Below are the code and all the weights of a small trained network. Each question names an input and a class and asks about switching units off, where a switched-off unit gives its printed mean instead of its output.

import numpy as np


def w(rows, s, z=0):
    codes = np.array(rows[::2]) - 128.0
    scale = np.full(codes.shape[1], s)
    scale[-1] = z or s
    return codes * scale


def f(y):
    return np.maximum(y, 0)


def log_softmax(a):
    a = a - a.max(-1, keepdims=True)
    return a - np.log(np.exp(a).sum(-1, keepdims=True))


def net(x, mask):
    res = np.array(x, float).reshape(1, 7) / 4 @ E
    y = f(res @ A[0][:, :-1].T + A[0][:, -1])
    res = res + np.where(mask, y, B[0][:, -1]) @ B[0][:, :-1]
    return log_softmax(res[-1] @ U[:, :-1].T + U[:, -1])


A, B = {}, {}
E = w([
[127,125,132,124,138,129,135,139,133,117,124,131],'x0',
[6,254,172,170,216,86,3,150,101,149,78,179],'x1',
[100,69,49,154,184,220,93,89,130,129,79,168],'x2',
[142,179,125,177,130,127,198,81,197,145,50,111],'x3',
[116,137,108,115,169,96,170,71,156,139,210,191],'x4',
[47,135,225,44,189,34,42,28,167,140,86,86],'x5',
[113,120,135,117,120,122,138,135,121,139,118,138],'x6',
],0.01)
A[0] = w([
[144,244,176,126,86,59,160,203,114,129,180,106,3],'neuron 0',
[127,232,126,191,125,145,206,100,164,164,45,134,34],'neuron 1',
[116,115,92,151,169,197,86,115,119,134,86,204,19],'neuron 2',
[112,188,111,131,176,107,170,100,157,150,226,253,71],'neuron 3',
[146,178,92,190,105,170,168,208,99,128,154,185,14],'neuron 4',
[96,233,131,172,159,119,77,170,101,139,117,193,29],'neuron 5',
[117,116,135,110,136,154,47,195,58,132,215,157,72],'neuron 6',
[128,161,134,151,100,163,75,213,105,142,62,70,61],'neuron 7',
],0.013,0.004)
B[0] = w([
[72,71,57,184,209,254,113,77,151,169,95,189,221],'neuron 0',
[125,148,95,110,111,19,82,224,110,92,232,241,232],'neuron 1',
[80,91,92,182,187,222,132,88,147,174,114,171,209],'neuron 2',
[156,170,161,184,67,143,115,187,39,86,16,45,205],'neuron 3',
[95,132,197,53,168,92,95,45,171,154,119,69,238],'neuron 4',
[197,57,141,44,88,153,207,77,181,144,189,54,253],'neuron 5',
[133,176,92,139,112,12,122,202,150,98,186,237,203],'neuron 6',
[153,180,158,184,83,126,142,155,40,86,48,66,213],'neuron 7',
],0.01,0.018)
U = w([
[227,38,101,84,36,193,253,136,160,123,210,89,128],'0',
[82,89,67,203,184,217,109,115,128,152,108,190,245],'1',
[129,157,104,130,112,57,85,196,120,86,191,211,5],'2',
[57,198,242,58,210,58,2,45,155,150,97,68,206],'3',
[157,157,149,195,71,156,126,177,35,76,53,77,45],'4',
],0.0095,0.0019)

Each question gives the input, the list of numbers given to net, and the class t.
The units are the neurons (one row each of A and B). Each row of codes is followed by its name. A weight is (code - 128) times the scale printed after its matrix; where a second scale follows, it is the last column's (A, B and U).
mask holds one flag per neuron, in row order. A switched-off neuron (its flag False) gives its mean, the last column of its row in B, instead of its output. The means were averaged over made-up inputs and are rounded, as every weight is.
A unit's drop is (log p(t) with every unit on - log p(t) with that unit switched off) / (log p(t) with every unit on - log p(t) with every unit switched off).
The circuit of an input: a set's keep is (log p(t) with only the set's units on - log p(t) with every unit switched off) / (log p(t) with every unit on - log p(t) with every unit switched off). Starting from all 8 units, units are removed one at a time, each time the one whose removal leaves the highest keep (on an exact tie, the one counted first), for as long as the keep stays at least 0.8.
circuit, biggest first: the units of the circuit, biggest drop first
unit that matters most: the unit with the biggest drop
top k neurons: the k neurons with the biggest drops, biggest first
drop of u: that unit's drop, to one decimal
input [5,-7,8,5,2,7,4], class 1: unit that matters most : neuron 5
input [-6,-5,-1,1,1,-7,-4], class 3: circuit, biggest first : [neuron 4; neuron 5]
input [4,7,0,-6,6,0,0], class 0: top 2 neurons : [neuron 5; neuron 1]
input [6,4,4,2,3,-6,-5], class 3: top 2 neurons : [neuron 4; neuron 0]
input [8,-3,1,-2,-1,-4,-6], class 3: top 2 neurons : [neuron 5; neuron 4]
input [-7,-1,-6,-3,-7,-7,0], class 3: top 3 neurons : [neuron 4; neuron 3; neuron 2]
input [7,6,5,2,4,5,-7], class 0: top 2 neurons : [neuron 5; neuron 4]
input [-8,6,-3,-4,6,-6,3], class 0: top 2 neurons : [neuron 5; neuron 7]
input [-5,0,1,-7,6,-8,-4], class 3: top 2 neurons : [neuron 4; neuron 1]
input [7,0,6,4,6,5,6], class 1: top 3 neurons : [neuron 4; neuron 7; neuron 2]
input [-7,1,-7,-8,-8,-6,7], class 2: top 3 neurons : [neuron 6; neuron 3; neuron 2]
input [-4,-7,6,-2,-8,1,6], class 4: top 2 neurons : [neuron 5; neuron 0]
input [7,-6,7,-2,-7,4,1], class 1: top 4 neurons : [neuron 5; neuron 3; neuron 4; neuron 7]
input [-1,2,2,4,8,7,-6], class 4: circuit, biggest first : [neuron 3]
input [-6,-6,7,4,-4,-7,-1], class 1: top 2 neurons : [neuron 5; neuron 2]
input [-6,0,2,1,7,4,-2], class 4: top 2 neurons : [neuron 3; neuron 4]
input [-4,-6,4,2,-7,-4,-5], class 4: top 3 neurons : [neuron 5; neuron 7; neuron 0]
input [2,-2,6,7,4,-7,-8], class 2: top 3 neurons : [neuron 1; neuron 0; neuron 5]
input [8,4,-2,8,7,-6,8], class 2: drop of neuron 0 : 0.0
input [1,3,-7,3,-7,-2,1], class 1: drop of neuron 3 : 0.6
input [-4,6,6,-1,3,-4,5], class 0: drop of neuron 5 : 1.7
input [3,1,-1,4,-3,4,-2], class 2: unit that matters most : neuron 4
input [5,2,-4,-1,-4,-8,6], class 3: drop of neuron 4 : 1.3
